Below are the code and all the weights of a small trained network. Each question names an input and a class and asks about switching units off, where a switched-off unit gives its printed mean instead of its output.

import numpy as np


def w(rows, s, z=0):
    codes = np.array(rows[::2]) - 128.0
    scale = np.full(codes.shape[1], s)
    scale[-1] = z or s
    return codes * scale


def f(y):
    return y / 2 * (1 + np.tanh(0.7978845608 * (y + 0.044715 * y**3)))


def log_softmax(a):
    a = a - a.max(-1, keepdims=True)
    return a - np.log(np.exp(a).sum(-1, keepdims=True))


def net(x, mask):
    res = np.array(x, float).reshape(1, 8) / 4 @ E
    y = f(res @ A[0][:, :-1].T + A[0][:, -1])
    res = res + np.where(mask, y, B[0][:, -1]) @ B[0][:, :-1]
    return log_softmax(res[-1] @ U[:, :-1].T + U[:, -1])


A, B = {}, {}
E = w([
[127,127,127,127,124],'x0',
[125,125,133,128,127],'x1',
[133,133,119,124,128],'x2',
[211,185,208,198,225],'x3',
[231,14,151,100,77],'x4',
[155,224,241,83,5],'x5',
[203,151,80,255,45],'x6',
[128,125,132,129,127],'x7',
],0.0063)
A[0] = w([
[130,106,70,229,120,89],'neuron 1',
[124,103,151,46,189,114],'neuron 2',
[37,117,112,3,194,118],'neuron 3',
[71,158,108,254,65,158],'neuron 4',
[103,157,209,145,62,82],'neuron 5',
[86,37,54,172,216,112],'neuron 6',
[59,214,46,161,178,115],'neuron 7',
[119,222,94,143,169,54],'neuron 8',
[147,54,51,157,225,66],'neuron 9',
[204,144,226,191,231,96],'neuron 10',
[106,129,190,86,232,130],'neuron 11',
[194,86,59,155,86,126],'neuron 12',
[41,69,55,110,44,80],'neuron 13',
[73,70,189,220,176,1],'neuron 14',
[249,30,102,102,140,113],'neuron 15',
],0.0083,0.008)
B[0] = w([
[188,124,156,165,99,169],'neuron 1',
[190,143,130,145,84,180],'neuron 2',
[186,112,109,162,145,253],'neuron 3',
[189,85,124,128,190,233],'neuron 4',
[99,179,178,111,145,169],'neuron 5',
[129,206,188,142,91,231],'neuron 6',
[106,93,151,64,208,215],'neuron 7',
[120,57,148,93,127,143],'neuron 8',
[97,195,187,147,72,194],'neuron 9',
[53,85,88,223,100,237],'neuron 10',
[168,121,85,153,136,207],'neuron 11',
[136,148,126,115,171,181],'neuron 12',
[82,119,119,197,94,200],'neuron 13',
[109,114,181,121,92,116],'neuron 14',
[87,112,108,6,208,202],'neuron 15',
],0.012,0.0061)
U = w([
[140,149,140,139,137,247],'0',
[122,205,221,139,91,80],'1',
[54,89,99,191,94,89],'2',
[104,103,169,77,202,66],'3',
[249,151,108,162,132,2],'4',
[134,150,128,133,137,165],'5',
],0.013,0.0086)

Each question gives the input, the list of numbers given to net, and the class t.
The units are the neurons (one row each of A and B). Each row of codes is followed by its name. A weight is (code - 128) times the scale printed after its matrix; where a second scale follows, it is the last column's (A, B and U).
mask holds one flag per neuron, in row order. A switched-off neuron (its flag False) gives its mean, the last column of its row in B, instead of its output. The means were averaged over made-up inputs and are rounded, as every weight is.
A unit's drop is (log p(t) with every unit on - log p(t) with that unit switched off) / (log p(t) with every unit on - log p(t) with every unit switched off).
The circuit of an input: a set's keep is (log p(t) with only the set's units on - log p(t) with every unit switched off) / (log p(t) with every unit on - log p(t) with every unit switched off). Starting from the 12 units with the biggest drops (on a tie, the unit counted first), units are removed one at a time, each time the one whose removal leaves the highest keep (on an exact tie, the one counted first), for as long as the keep stays at least 0.8.
circuit, biggest first: the units of the circuit, biggest drop first
most important unit: the unit with the biggest drop
k most important neurons: the k neurons with the biggest drops, biggest first
input [-4,-1,-1,2,-8,4,5,-8], class 3: most important unit -> neuron 7
input [-6,5,0,2,3,-6,-7,1], class 4: 3 most important neurons -> [neuron 3; neuron 11; neuron 2]
input [0,-1,2,5,-6,-8,5,-1], class 1: circuit, biggest first -> [neuron 6; neuron 9]
input [-2,-7,6,-3,2,6,-7,-1], class 4: circuit, biggest first -> [neuron 3; neuron 2; neuron 15]
input [2,-4,-6,6,4,-6,-7,2], class 4: 2 most important neurons -> [neuron 11; neuron 2]
input [7,2,8,-6,-7,-4,8,-2], class 0: circuit, biggest first -> [neuron 7; neuron 1]
input [-8,6,-4,-5,5,-7,4,-7], class 1: circuit, biggest first -> [neuron 6; neuron 9]
input [0,0,6,3,7,-6,-1,3], class 3: 3 most important neurons -> [neuron 15; neuron 13; neuron 12]
input [1,2,-5,-6,-3,3,-4,4], class 2: 4 most important neurons -> [neuron 13; neuron 6; neuron 4; neuron 15]
input [-5,8,-1,-6,-8,-8,7,1], class 1: 3 most important neurons -> [neuron 6; neuron 9; neuron 1]
input [-2,0,3,1,-5,-1,-7,-6], class 4: circuit, biggest first -> [neuron 3; neuron 11]
input [1,7,3,5,1,3,-8,4], class 4: circuit, biggest first -> [neuron 11; neuron 2]
input [-8,-5,1,-4,-7,1,5,-1], class 3: circuit, biggest first -> [neuron 7; neuron 4]
input [0,-1,-1,0,-1,2,-6,-3], class 4: most important unit -> neuron 3
input [3,7,-7,-3,4,-4,-8,0], class 4: circuit, biggest first -> [neuron 3; neuron 2]
input [-3,-6,-8,5,6,4,6,-8], class 0: circuit, biggest first -> [neuron 15; neuron 10]
input [3,-5,-4,8,1,6,-1,-2], class 2: 2 most important neurons -> [neuron 10; neuron 6]
input [0,6,2,4,6,-7,4,-2], class 1: circuit, biggest first -> [neuron 9; neuron 6]
input [4,1,1,-8,-3,-8,-6,-5], class 1: 3 most important neurons -> [neuron 6; neuron 9; neuron 10]
input [-8,-4,-4,5,7,-8,-2,7], class 1: most important unit -> neuron 9
